Here is a tiny trained network, its code and every weight. The questions are about switching its units off for an input and a class, where a switched-off unit gives its printed mean instead of its output.

import numpy as np


def w(rows, s, z=0):
    codes = np.array(rows[::2]) - 128.0
    scale = np.full(codes.shape[1], s)
    scale[-1] = z or s
    return codes * scale


def f(y):
    return np.maximum(y, 0)


def log_softmax(a):
    a = a - a.max(-1, keepdims=True)
    return a - np.log(np.exp(a).sum(-1, keepdims=True))


def net(x, mask):
    res = np.array(x, float).reshape(1, 8) / 4 @ E
    y = f(res @ A[0][:, :-1].T + A[0][:, -1])
    res = res + np.where(mask, y, B[0][:, -1]) @ B[0][:, :-1]
    return log_softmax(res[-1] @ U[:, :-1].T + U[:, -1])


A, B = {}, {}
E = w([
[115,177,109,108,83,182,176],'x0',
[86,171,100,152,17,88,88],'x1',
[140,78,55,49,118,173,102],'x2',
[75,97,60,176,178,155,100],'x3',
[152,131,128,114,134,96,72],'x4',
[2,52,83,180,109,113,72],'x5',
[153,181,73,102,123,105,156],'x6',
[82,46,110,167,101,189,70],'x7',
],0.0095)
A[0] = w([
[148,64,174,77,142,147,180,231],'n1',
[164,105,141,125,180,169,126,52],'n2',
[138,97,183,173,84,33,101,225],'n3',
[65,126,151,102,151,63,201,207],'n4',
[56,135,95,37,90,113,164,185],'n5',
[82,98,31,53,100,206,73,191],'n6',
[109,196,97,114,132,128,254,254],'n7',
[93,123,72,105,141,116,164,226],'n8',
[129,109,193,97,222,192,163,198],'n9',
[152,121,223,119,183,139,98,185],'n10',
],0.0095,0.005)
B[0] = w([
[166,186,157,189,200,127,167,217],'n1',
[202,132,168,140,240,98,129,163],'n2',
[78,215,191,135,185,114,205,195],'n3',
[157,201,226,184,150,155,155,186],'n4',
[154,157,114,137,183,167,165,188],'n5',
[38,58,46,207,204,191,160,234],'n6',
[181,193,113,143,76,237,169,247],'n7',
[166,115,130,191,159,201,124,179],'n8',
[171,254,123,237,210,114,146,231],'n9',
[125,161,128,114,166,86,150,201],'n10',
],0.0085,0.013)
U = w([
[146,185,181,187,175,127,160,223],'0',
[143,115,115,169,215,111,63,137],'1',
[140,45,192,96,86,119,12,1],'2',
[94,112,137,93,105,87,75,75],'3',
[165,163,143,83,82,150,140,114],'4',
[132,70,38,130,129,180,120,168],'5',
[94,103,157,125,120,137,164,53],'6',
],0.011,0.0055)

Each question gives the input, the list of numbers given to net, and the class t.
The units are the neurons (one row each of A and B). Each row of codes is followed by its name. A weight is (code - 128) times the scale printed after its matrix; where a second scale follows, it is the last column's (A, B and U).
mask holds one flag per neuron, in row order. A switched-off neuron (its flag False) gives its mean, the last column of its row in B, instead of its output. The means were averaged over made-up inputs and are rounded, as every weight is.
A unit's drop is (log p(t) with every unit on - log p(t) with that unit switched off) / (log p(t) with every unit on - log p(t) with every unit switched off).
The circuit of an input: a set's keep is (log p(t) with only the set's units on - log p(t) with every unit switched off) / (log p(t) with every unit on - log p(t) with every unit switched off). Starting from all 10 units, units are removed one at a time, each time the one whose removal leaves the highest keep (on an exact tie, the one counted first), for as long as the keep stays at least 0.8.
units of the circuit, in order: the units of the circuit, biggest drop first
most important unit: the unit with the biggest drop
k most important neurons: the k neurons with the biggest drops, biggest first
drop when u is switched off: that unit's drop, to one decimal
input [-4,-2,8,-2,-6,1,5,0], class 5: units of the circuit, in order : n6, n3
input [5,-1,3,5,6,-4,-4,3], class 1: most important unit : n7
input [-4,-3,2,7,8,-6,3,0], class 1: units of the circuit, in order : n7, n3
input [8,6,0,-6,-1,-6,-6,-2], class 4: 2 most important neurons : n9, n6
input [0,-5,3,-2,-8,3,-8,8], class 1: units of the circuit, in order : n7, n6
input [-4,6,-3,7,1,1,7,6], class 1: 2 most important neurons : n7, n3
input [3,-8,5,7,2,-4,2,6], class 1: units of the circuit, in order : n6, n7
input [-6,5,6,5,1,2,-5,-6], class 1: 2 most important neurons : n7, n3
input [6,-4,2,8,-1,3,-4,1], class 1: drop when n1 is switched off : -0.2
input [8,8,0,-4,2,-7,0,3], class 4: drop when n9 is switched off : 0.1
input [-5,-8,6,-5,-3,7,7,2], class 1: drop when n6 is switched off : 0.2
